Below are the code and all the weights of a small trained network. Each question names an input and a target symbol and asks about switching units off, where a switched-off unit gives its printed mean instead of its output.

import numpy as np


def w(rows, s, z=0):
    codes = np.array(rows[::2]) - 128.0
    scale = np.full(codes.shape[1], s)
    scale[-1] = z or s
    return codes * scale


def softmax(a):
    e = np.exp(a - a.max(-1, keepdims=True))
    return e / e.sum(-1, keepdims=True)


def log_softmax(a):
    a = a - a.max(-1, keepdims=True)
    return a - np.log(np.exp(a).sum(-1, keepdims=True))


def net(x, mask):
    ids = ['βγεηθμξπστψω'.index(c) for c in x.split()]
    T = len(ids)
    res = E[ids] + P[:T]
    u = 0
    for l in range(2):
        r = res
        for j in range(3):
            rows = slice(2 * j, 2 * j + 2)
            q, k, v = (r @ M[l][rows].T for M in (Q, K, V))
            z = softmax(np.where(np.tri(T) > 0, q @ k.T / 2**0.5, -1e9)) @ v
            o = O[l][rows]
            res = res + np.where(mask[u + j], z, o[:, -1]) @ o[:, :-1]
        u += 3
    return log_softmax(res[-1] @ U[:, :-1].T + U[:, -1])


Q, K, V, O = {}, {}, {}, {}
E = w([
[98,119,4],'β',
[127,177,114],'γ',
[105,147,149],'ε',
[83,37,101],'η',
[101,164,114],'θ',
[166,123,76],'μ',
[87,95,94],'ξ',
[98,114,75],'π',
[81,166,95],'σ',
[101,119,74],'τ',
[105,165,114],'ψ',
[97,87,179],'ω',
],0.023)
P = w([
[2,194,141],'0',
[88,176,164],'1',
[116,182,153],'2',
[145,189,148],'3',
[159,195,145],'4',
[176,199,142],'5',
[190,206,140],'6',
[194,202,143],'7',
[206,211,137],'8',
],0.0079)
Q[0] = w([
[67,238,106],'0.h0',
[110,226,183],'0.h0',
[78,188,231],'0.h1',
[121,130,250],'0.h1',
[115,64,24],'0.h2',
[51,117,115],'0.h2',
],0.011)
K[0] = w([
[156,199,80],'0.h0',
[169,199,189],'0.h0',
[69,130,211],'0.h1',
[143,214,183],'0.h1',
[160,10,83],'0.h2',
[240,2,173],'0.h2',
],0.013)
V[0] = w([
[130,110,161],'0.h0',
[86,2,174],'0.h0',
[90,194,141],'0.h1',
[174,159,96],'0.h1',
[115,73,109],'0.h2',
[96,199,173],'0.h2',
],0.013)
O[0] = w([
[118,170,127,74],'0.h0',
[168,231,105,37],'0.h0',
[126,90,131,248],'0.h1',
[92,174,110,4],'0.h1',
[131,165,143,138],'0.h2',
[131,2,89,253],'0.h2',
],0.0091,0.0035)
Q[1] = w([
[173,42,231],'1.h0',
[217,2,70],'1.h0',
[217,159,153],'1.h1',
[199,53,92],'1.h1',
[57,142,225],'1.h2',
[97,115,110],'1.h2',
],0.0074)
K[1] = w([
[172,112,173],'1.h0',
[60,133,115],'1.h0',
[254,155,184],'1.h1',
[135,113,186],'1.h1',
[134,93,190],'1.h2',
[62,62,187],'1.h2',
],0.0083)
V[1] = w([
[99,84,36],'1.h0',
[246,139,110],'1.h0',
[3,177,67],'1.h1',
[151,146,78],'1.h1',
[114,151,127],'1.h2',
[98,144,127],'1.h2',
],0.013)
O[1] = w([
[255,227,48,240],'1.h0',
[155,143,60,2],'1.h0',
[25,134,144,208],'1.h1',
[162,219,164,93],'1.h1',
[204,91,49,109],'1.h2',
[216,27,101,134],'1.h2',
],0.006,0.009)
U = w([
[87,157,67,55],'β',
[109,134,134,91],'γ',
[126,135,150,72],'ε',
[111,225,205,164],'η',
[229,107,235,254],'θ',
[205,152,103,150],'μ',
[115,143,155,86],'ξ',
[85,143,146,66],'π',
[1,66,221,109],'σ',
[69,146,124,106],'τ',
[114,136,152,72],'ψ',
[125,141,105,155],'ω',
],0.011,0.0073)

Each question gives the input, a string of symbols that net reads in full, and the target symbol t.
The units are the heads (2 rows each of Q, K, V and O). Each row of codes is followed by its name. A weight is (code - 128) times the scale printed after its matrix; where a second scale follows, it is the last column's (O and U).
mask holds one flag per head, layer by layer. A switched-off head (its flag False) gives its mean, the last column of its rows in O, instead of its output. The means were averaged over made-up inputs and are rounded, as every weight is.
A unit's drop is (log p(t) with every unit on - log p(t) with that unit switched off) / (log p(t) with every unit on - log p(t) with every unit switched off).
The circuit of an input: a set's keep is (log p(t) with only the set's units on - log p(t) with every unit switched off) / (log p(t) with every unit on - log p(t) with every unit switched off). Starting from all 6 units, units are removed one at a time, each time the one whose removal leaves the highest keep (on an exact tie, the one counted first), for as long as the keep stays at least 0.8.
circuit, biggest first: the units of the circuit, biggest drop first
unit that matters most: the unit with the biggest drop
heads that matter: for each layer, one digit per head in row order, 1 if its drop is at least 0.15 and else 0, layers parted by /
drop when u is switched off: that unit's drop, to one decimal
input σ η ω η τ, target η: heads that matter	001 / 010
input τ ψ ω ε, target σ: heads that matter	100 / 000
input ξ μ ω π π ω ω ω γ, target σ: heads that matter	100 / 100
input η η ξ, target η: unit that matters most	0.h0
input ω γ ω, target θ: circuit, biggest first	(1.h1 0.h1)
input ω γ γ, target θ: heads that matter	011 / 110
input β ω ε, target σ: circuit, biggest first	(1.h1 1.h0)
input ω τ ω ψ, target σ: heads that matter	100 / 100
input η γ π ω θ, target σ: heads that matter	100 / 000
input τ τ π γ γ ω ξ ω η, target η: circuit, biggest first	(0.h2 0.h0)
input ω τ β ω ω ω γ σ, target σ: drop when 0.h0 is switched off	1.1
input τ τ ω τ ω η μ ξ γ, target σ: drop when 0.h2 is switched off	0.1
input ε ξ γ μ ψ γ γ σ, target σ: drop when 0.h0 is switched off	1.5
input ω γ ε γ, target θ: drop when 1.h0 is switched off	0.3
